Below is a small trained network, with its code and all its weights. Each question gives an input and a target symbol and asks what happens when units are switched off, that is, made to give their printed mean instead of their output.

import numpy as np


def w(rows, s, z=0):
    codes = np.array(rows[::2]) - 128.0
    scale = np.full(codes.shape[1], s)
    scale[-1] = z or s
    return codes * scale


def f(y):
    return np.maximum(y, 0)


def softmax(a):
    e = np.exp(a - a.max(-1, keepdims=True))
    return e / e.sum(-1, keepdims=True)


def log_softmax(a):
    a = a - a.max(-1, keepdims=True)
    return a - np.log(np.exp(a).sum(-1, keepdims=True))


def net(x, mask):
    ids = ['ΓΔΛΞΠΣΦΩαβεζηθμτ'.index(c) for c in x.split()]
    T = len(ids)
    res = E[ids] + P[:T]
    u = 0
    for l in range(2):
        q, k, v = (res @ M[l].T for M in (Q, K, V))
        z = softmax(np.where(np.tri(T) > 0, q @ k.T / 2**0.5, -1e9)) @ v
        res = res + np.where(mask[u], z, O[l][:, -1]) @ O[l][:, :-1]
        u += 1
        y = f(res @ A[l][:, :-1].T + A[l][:, -1])
        res = res + np.where(mask[u : u + 8], y, B[l][:, -1]) @ B[l][:, :-1]
        u += 8
    return log_softmax(res[-1] @ U[:, :-1].T + U[:, -1])


Q, K, V, O, A, B = {}, {}, {}, {}, {}, {}
E = w([
[223,112,161,209],'Γ',
[254,148,196,147],'Δ',
[249,90,141,94],'Λ',
[170,208,211,115],'Ξ',
[155,134,133,115],'Π',
[44,188,195,169],'Σ',
[154,212,96,87],'Φ',
[75,46,82,75],'Ω',
[181,59,66,74],'α',
[207,149,69,106],'β',
[152,116,165,81],'ε',
[153,140,144,85],'ζ',
[141,129,104,120],'η',
[155,181,136,155],'θ',
[5,146,123,84],'μ',
[94,116,169,89],'τ',
],0.018)
P = w([
[82,255,34,166],'0',
[103,181,87,136],'1',
[94,129,113,110],'2',
[83,116,139,104],'3',
[104,118,138,105],'4',
[82,111,125,94],'5',
[93,115,122,101],'6',
[82,112,133,93],'7',
[86,112,139,110],'8',
[88,101,140,86],'9',
[101,110,126,104],'10',
],0.0052)
Q[0] = w([
[124,102,48,186],'L0H0',
[153,136,198,1],'L0H0',
],0.009)
K[0] = w([
[113,122,131,38],'L0H0',
[111,2,213,122],'L0H0',
],0.0065)
V[0] = w([
[120,65,1,136],'L0H0',
[185,76,100,224],'L0H0',
],0.0067)
O[0] = w([
[117,41,40,164,16],'L0H0',
[3,76,86,102,6],'L0H0',
],0.0043,0.0014)
A[0] = w([
[113,112,151,45,105],'L0N0',
[24,168,167,161,4],'L0N1',
[90,224,143,254,95],'L0N2',
[123,113,55,163,108],'L0N3',
[95,215,122,3,138],'L0N4',
[181,93,44,132,151],'L0N5',
[212,39,248,178,60],'L0N6',
[182,212,48,148,121],'L0N7',
],0.0083,0.0038)
B[0] = w([
[68,131,104,137,184],'L0N0',
[186,119,99,48,179],'L0N1',
[145,10,86,9,175],'L0N2',
[122,120,85,126,143],'L0N3',
[111,194,103,236,255],'L0N4',
[159,118,255,55,192],'L0N5',
[151,124,116,194,202],'L0N6',
[79,95,134,171,179],'L0N7',
],0.0068,0.006)
Q[1] = w([
[140,159,9,72],'L1H0',
[123,132,106,16],'L1H0',
],0.012)
K[1] = w([
[52,103,172,135],'L1H0',
[60,2,201,84],'L1H0',
],0.0068)
V[1] = w([
[179,96,140,255],'L1H0',
[61,160,86,121],'L1H0',
],0.0095)
O[1] = w([
[140,178,40,186,8],'L1H0',
[97,104,254,240,107],'L1H0',
],0.0099,0.0017)
A[1] = w([
[36,183,80,102,81],'L1N0',
[131,179,113,198,136],'L1N1',
[163,111,155,95,136],'L1N2',
[77,178,162,144,153],'L1N3',
[171,177,149,71,138],'L1N4',
[178,238,105,155,166],'L1N5',
[161,165,81,2,232],'L1N6',
[55,145,74,117,252],'L1N7',
],0.011,0.0036)
B[1] = w([
[174,185,142,156,183],'L1N0',
[2,93,41,76,179],'L1N1',
[30,94,207,210,181],'L1N2',
[141,156,205,146,200],'L1N3',
[171,137,84,47,194],'L1N4',
[110,161,60,105,224],'L1N5',
[190,85,173,150,255],'L1N6',
[179,86,104,180,192],'L1N7',
],0.0079,0.0087)
U = w([
[160,66,64,232,218],'Γ',
[164,142,87,107,122],'Δ',
[244,140,142,165,123],'Λ',
[150,213,151,33,136],'Ξ',
[123,102,108,139,91],'Π',
[119,142,174,28,82],'Σ',
[128,103,116,142,82],'Φ',
[63,61,109,111,208],'Ω',
[169,66,133,138,155],'α',
[144,115,116,137,122],'β',
[107,166,129,53,50],'ε',
[43,129,89,116,137],'ζ',
[139,43,103,255,18],'η',
[87,64,100,146,93],'θ',
[162,160,185,192,254],'μ',
[151,154,160,180,67],'τ',
],0.0098,0.0037)

Each question gives the input, a string of symbols that net reads in full, and the target symbol t.
The units are the heads (2 rows each of Q, K, V and O) and the neurons (one row each of A and B). Each row of codes is followed by its name. A weight is (code - 128) times the scale printed after its matrix; where a second scale follows, it is the last column's (O, A, B and U).
mask holds one flag per unit, layer by layer, with each layer's heads first. A switched-off unit (its flag False) gives its mean, the last column of its rows in O or B, instead of its output. The means were averaged over made-up inputs and are rounded, as every weight is.
A unit's drop is (log p(t) with every unit on - log p(t) with that unit switched off) / (log p(t) with every unit on - log p(t) with every unit switched off).
The circuit of an input: a set's keep is (log p(t) with only the set's units on - log p(t) with every unit switched off) / (log p(t) with every unit on - log p(t) with every unit switched off). Starting from the 12 units with the biggest drops (on a tie, the unit counted first), units are removed one at a time, each time the one whose removal leaves the highest keep (on an exact tie, the one counted first), for as long as the keep stays at least 0.8.
units of the circuit, in order: the units of the circuit, biggest drop first
top k neurons: the k neurons with the biggest drops, biggest first
top k neurons in layer l: the k neurons of layer l with the biggest drops, biggest first
drop of u: that unit's drop, to one decimal
input μ μ Γ, target Γ: units of the circuit, in order : L1H0
input θ Γ Λ ζ μ Φ Λ μ β β Γ, target η: top 4 neurons in layer 0 : L0N4; L0N6; L0N5; L0N2
input Ω Ξ β μ Π ε Λ Ω μ μ Γ, target Γ: top 2 neurons in layer 0 : L0N6; L0N7
input Γ μ μ η, target μ: units of the circuit, in order : L1H0; L1N1
input μ Ξ μ β Λ Ξ, target Ξ: units of the circuit, in order : L1N4; L1H0
input μ Λ Φ, target ζ: top 3 neurons in layer 1 : L1N1; L1N6; L1N5
input Σ Σ Σ μ, target μ: units of the circuit, in order : L1N3; L1H0
input μ α ζ α, target α: top 4 neurons : L1N6; L0N5; L0N4; L1N2
input μ η μ, target μ: top 2 neurons : L1N3; L0N4
input η Φ Σ α Ω β μ ζ Γ, target η: top 3 neurons : L0N4; L0N6; L1N4
input Δ τ Σ β Γ Λ η μ Φ, target ζ: top 2 neurons : L0N4; L1N1
input Σ μ μ μ ζ ε, target μ: top 2 neurons in layer 0 : L0N5; L0N4
input η Γ τ Δ, target Δ: top 2 neurons : L0N6; L1N5
input β Σ Φ ζ τ, target μ: top neuron in layer 0 : L0N6
input μ μ β, target μ: top 3 neurons in layer 1 : L1N1; L1N2; L1N5
input β Π Λ ζ Π ζ Σ, target Σ: top 2 neurons : L0N2; L0N1
input β μ μ ζ, target μ: drop of L1H0 : 1.1
input β α β ζ Γ Γ θ, target Γ: drop of L1N7 : 0.3
input β Δ ζ β θ τ ε θ θ Σ, target Σ: drop of L1H0 : 0.4
input Σ Π θ α ε ζ Δ Γ α, target α: drop of L1N6 : 1.1
input μ Φ θ μ β ε τ, target μ: top neuron in layer 1 : L1N1
